[ 3.59  1.41  1.56 -1.20 -0.21 -1.00 -2.50  2.04 -1.63 -3.07] : pava
[-2.53 -3.78 -0.38 -2.46 -0.10  1.71 -2.53 -0.10 -8.56 -3.59] : vafon
[ 1.33 -3.36  1.70  1.07  1.83  0.73 -0.58  0.79 -5.19 -1.67] : rogok
[ 3.58 -2.46 -0.13  0.11  1.06  0.72 -3.27 -0.70  3.42 -0.39] : somag
[ 1.41 -0.49 -3.27 -2.62  0.01  1.11 -1.47  1.87  1.60  1.91] : banik
[-0.19  2.69 -1.42 -0.96 -1.64 -0.41 -1.14 -0.56  3.99  1.07] : nuper
[ 1.41 -0.49 -3.27 -2.83  0.01  1.11 -1.47  1.87  1.60  1.91] : nok
[ 1.40 -2.72 -1.84  1.59 -1.24 -1.86 -3.73 -0.49  3.23 -3.39] : Rikul
[-4.04  2.84 -0.22  0.89 -0.09 -2.49  1.06  1.95 -4.22  3.26] : zopan
common nuper rogok:  : [1.07]
places vafon: [-0.10] : 5 8
which: [ 3.58 -2.46 -0.13  0.11  1.06  0.72 -3.27 -0.70  3.42 -0.39] : somag

[-5.63  6.00 -4.09 -6.26  1.21  4.38 -1.48 -2.43]  mazek
[-2.57  1.62 -2.38 -3.70  3.15  1.00 -0.29 -0.73]  fuv
[-2.38 -2.57  1.62 -0.74  2.87  4.90  0.17  0.46]  buvo
[ 3.16 -2.32  1.38  3.22 -2.32  0.36  1.92  3.15]  Puf
[ 2.27 -2.68  1.44  3.17  1.89  1.67  0.65  1.55]  Pov
which: [ 3.16 -2.32  1.38  3.22 -2.32  0.36  1.92  3.15] : Puf
rev: [-2.38  1.62 -2.57] : fuv
rev: [ 4.90  2.87 -0.74] : buvo
common Puf fuv:  : [3.15]
again Puf:  : [-2.32]

[-5.32  1.73  1.57  0.60  2.36  0.05 -2.37  0.11 -6.69 -0.98 -1.44 -5.79
  4.85 -2.02 -1.60 -1.13  1.80  3.81  2.04 -5.08  3.11  0.71  4.47  7.41
 -4.02  1.45 -3.36 -1.48 -2.36  1.06  1.15  0.60  0.12 -0.12  1.40 -0.81
 -4.86 -0.58]  Deni
[ 1.91  1.17  2.37  0.82 -1.07  1.91 -2.35 -0.12 -6.66 -0.52 -1.61 -5.84
 -1.80 -2.13 -1.72 -1.07  1.91  4.03  1.28 -5.32  3.58 -1.07  4.79  5.34
 -3.31  2.34 -3.41 -1.51 -1.80  2.12  2.75  0.69  2.66 -1.94 -0.36 -2.75
 -5.33 -1.35]  boba
[ 1.44  1.17  2.37  0.82  2.63  1.92 -2.35 -0.12 -6.66 -0.52 -1.61 -5.84
  4.54 -2.13 -1.72 -1.07  1.91  4.03  1.28 -5.32  3.58  0.83  4.79  5.34
 -3.31  2.65 -2.99 -1.26 -1.80  2.61  3.14  0.59  3.62 -2.26 -0.70 -3.28
 -5.16 -1.74]  Bak
places boba: [-1.07] : 5 16 22
places boba: [1.91] : 1 6 17
which: [ 1.91  1.17  2.37  0.82 -1.07  1.91 -2.35 -0.12 -6.66 -0.52 -1.61 -5.84
 -1.80 -2.13 -1.72 -1.07  1.91  4.03  1.28 -5.32  3.58 -1.07  4.79  5.34
 -3.31  2.34 -3.41 -1.51 -1.80  2.12  2.75  0.69  2.66 -1.94 -0.36 -2.75
 -5.33 -1.35] : boba

[-0.89  3.59 -2.06  4.14  0.21  4.13 -2.06  3.36] -> togi
[-2.06  3.36  0.06 -1.61  1.17 -2.26  0.71 -8.52] -> davo
[ 5.71 -2.53  5.10 -0.89  2.76  2.77  2.77  0.71] -> fis
[ 5.71 -2.53  5.10 -0.89  0.21 -2.06  2.77  0.21] -> Biza
[ 5.10 -0.89  3.59 -2.06  2.77  0.21  4.13 -2.06] -> Pida
[ 4.13  0.21  4.13 -2.06  3.36  0.06 -1.61  4.13] -> vid
[-2.53  5.10 -0.89  3.59 -0.90 -0.89  0.21  0.21] -> Medor
[ 3.59 -2.06  2.77  0.21  4.13 -2.06  3.36  0.06] -> dilu
[-2.06  2.77  0.21  4.13 -2.06  3.36  0.06 -1.61] -> Zed
[ 0.21  4.13 -2.06  3.36  0.06 -1.61  1.17 -2.26] -> Ninaz
which: [ 4.13  0.21  4.13 -2.06  3.36  0.06 -1.61  4.13] : vid
places vid: [4.13] : 1 3 8
common davo fis:  : [0.71]
places Medor: [-0.89] : 3 6
places Medor: [0.21] : 7 8

[6.96 4.04 1.46 3.03 1.33] -> fadu
[3.33 2.70 2.70 2.70 1.32] -> Rer
[-7.13  2.70 -7.13 -7.13 -2.70] -> dava
places Rer: [1.32] : 5
again dava:  : [-7.13]
rev: [3.03 1.46 4.04] : fadu
which: [3.33 2.70 2.70 2.70 1.32] : Rer

